[  0   9 -11  -5   3 -38   8 -38  -8  24 -27  -5 -30 -18  -1 -13   3  -7
  20 -14  -5   9  49   3   2  16  23  17   0 -17  12 -17   0 -32 -14  27
  11  -1  10] => [26]
[ -6  21  28   8 -56 -37 -13 -41 -23  15  -5  41 -55 -41   3 -49 -37   4
  33 -29 -17   6 100   2 -11  13  15  -6 -28 -16  64  -7  -3 -31 -11  25
   1  17  16] => [16]
[  -5  -29    9   -5   13  -47   28  -15  -18    8  -24    9 -106  -16
    1  -29    5    3   21   -6   -3    6   45  -12   -8   -1    5   -4
    3  -16   22  -15   14   12  -22   10  -31   29   12] => [22]
[  0  13   9   1 -22 -12  -3 -43   1  20   4  28 -42 -10   4  -9  -7   4
   7 -20 -33  12  14   8  -4  15 -20   5 -14  -5   3 -20   8 -36 -14  41
 -28 -20  18] => [26]
[ -6  22  36  -3  -1 -26  -7 -12 -30 -20 -30  19 -13  -7  -2 -20 -12  -4
  23  13 -96   4  57 -11 -21  32 -15  -9  27   1  11 -14  -5 -14 -12  24
 -24  22  17] => [19]
[ 19  35  31   6  -9  11  -6 -38 -19 -11 -38  20 -13 -22  -1 -21 -17  18
  22 -32 -19   6  53  -4  -1  22  24   1 -28 -14  21   1   3  -4 -17  22
 -19  20  21] => [19]
[-14   7  20   4 -32  -6   6 -24   5  15   1   4 -39  -5  -1  -2  -6 -57
  10 -10   9  -4   4  -7   3 -13  12   2 -14 -11  15 -17  -1 -22  -3  20
  -8 -34   4] => [24]
[  3  32  18  -4   9 -29  11 -43 -19 -13 -31  33 -23 -11   9 -24   2  17
   7 -36 -26 -11  34  -2  -1  30  -2  19 -19  13  19 -22  22 -24  -8  29
 -19  17  23] => [26]
[  3  14  14  12   0 -19  12 -16 -22 -21 -34  42 -32 -21  13 -64 -21   8
  17 -15 -22  -8  52   0  -9  35   9  -6  15  13   9  -8   9   1 -12  19
 -28  26  13] => [22]
[ -6   9  14   9  -7 -31  10 -20 -15  -4  -3  23 -15   3  -3  -6 -37   9
   1  -1 -29   8  24   1  -7  37 -32  -7   5  -2  -9 -19   3  -6 -16   6
  -5  22  58] => [26]
[ -2  40   8   3   0 -42  -2 -20 -37 -24 -45  36  -4 -26  -1  -8 -25  12
  14 -22 -29   3  66 -20 -22  23   9   1  -6  -2  12  12   9  -2 -22  38
  -8  12  11] => [19]
[ -5  30  30  14 -12 -25 -21 -27 -33 -33 -41  40 -13 -22  -4 -16 -13  20
   8 -18 -45  12  78  -5 -33  20 -21   5  -4 -15  23 -19  20 -24 -14  14
  13  16  20] => [26]
[  7   4  24  -5  13 -10  15 -16  -3  -6   2  20  -3  -8   0 -11 -13  11
  18 -15 -12 -15  42   8  13  18  13 -11  -8  11  -4  -9  10  -9   0  11
 -17  31  17] => [26]
[  19    8   25    0   -5  -21    2 -106  -20  -17  -34   23   -5  -21
    1  -21   -7   13   20  -31    4    9   78    9  -14   11   23   20
  -11   -6   17  -17    4    6   -8    8   21   33   13] => [16]
[ -8  32  27  -9  -1  -7  14 -42   5 -11 -23  19 -24  -9  10  -2 -34  32
  15 -22 -38   2  25   8 -11   2  -9  -5 -34 -17  17 -13   7 -25 -10  10
  -6  -5  12] => [22]
[-18  33  29  11   1 -59 -18 -22 -28 -25 -32  35  -8 -15   4 -17 -36  12
  21  -7 -47   8  50   5 -11  25 -14   5 -10 -12  38 -11  29 -22 -20 -10
  16  24  12] => [19]
[-26  28  45  17 -22 -34  -8 -39 -38 -34 -34  42 -13 -28  -4 -34 -44  14
  16 -22 -30   7  82  -3   5   2   6  -6  12  -3  38 -42   3 -10 -19  18
 -23  15  25] => [24]
[ -8  13  22  22   6 -10  16  -4 -15   3 -17  24 -18 -18  -5 -38 -18   1
  30 -26 -38  -8  44  -4  -3  21   6   2 -13 -17  26 -23  -5  -3  -8  26
 -41   9  38] => [26]
[  6  16  26  13   3 -29  10 -44 -16 -14 -34  40   1  -6   1 -19 -17  17
  10  -7 -23   2  34   6  -1  22  -5   4 -32   9  28 -17   5 -29 -12 -23
  13  35 -15] => [22]
[ 12  38  17  12 -29 -10 -14 -35 -37  -5 -28  41 -26 -34  -6  -7 -15  16
  28 -22 -31  -4  91 -11 -25  14  -2   8 -13   4  19  -8   1 -26 -39  53
  -2  11  29] => [19]
[ -1  27  22  -7   6 -29  -3 -29 -18 -23 -39  23 -22  -7   3 -20 -23  14
 -16 -15 -39 -19  30 -17 -21  14  -9   4 -24  -2   9  -8  -9 -16  -4  17
 -18  14  27] => [22]
[  3   5   8  -6 -14 -24  -6 -19 -26  -9 -38  45 -14 -15  -5 -24 -11   3
  14 -37 -19   2  57   0  -7  23  -2  -5 -14   4   4  -9   6 -16 -31  31
  -1  42  -1] => [16]
[ -9   6  14  -8   2 -22  18 -33  -7  17   1  17 -33  -3  11 -12 -12   2
  10  22 -19   2  -8   6  -6  13  -4   3 -16  10   0   4   8 -23   8  20
 -29 -16   1] => [24]
[  1  20  11  -1  10  -4  21 -46  -7   3 -30  30 -34 -13  24 -18 -11  25
  19 -35 -28   5  34  -6  -6  20  25   9 -18   4  14   4   7 -19 -11  40
 -44  13   8] => [19]
[ -4   9   0   7 -30 -49  16 -40  13  18   2  -2 -32  -7   7  -3 -27  -6
   9   4 -14  -7  -2  12   3  -9   4   5  -6  -8   2 -19   3  -8  -4   4
 -10  -2   8] => [24]
[  4   4  17   6  -4 -20   0 -34 -27 -20  36  28  -2  -6 -14 -30   2   1
  31 -21 -39   3  72  -2 -13  35  14  -1   2   5   3 -24  11   2 -15  47
 -14  38  38] => [19]
[-14  24   5   8  26 -65  18 -20 -30  -4 -37  18 -17  -9   1 -21 -22  -1
   3  -4 -18   4  25  19 -13  -8 -10 -24  -7   1  25  -6   1 -20   0   2
   6  10  -7] => [26]
[-16  20  15   2 -22 -25  23 -36   4   9   7  14 -15   3   3 -19 -46   3
  12 -24 -19   9  22   7   2  -4   0  -9 -28   2  41 -10 -10 -14  -1 -23
 -27  13   0] => [26]
[ -8  38  10   8 -11 -28  -5 -33 -19   3 -18  30 -42 -15   8  -7 -19   7
   9 -18 -21  -5  38   3 -22   6  -8   7 -24  -6  34 -15   1  -6  -2  10
 -17  -9  -2] => [19]
[ -2  -8  11  -4 -31   6  10 -27 -11  11   7  22 -29  -8  -7 -14   1  -2
  12 -10 -27 -10  29  -2 -10  11 -14   5  -7  -4   3 -15   5 -19 -17  50
 -41 -16  37] => [26]
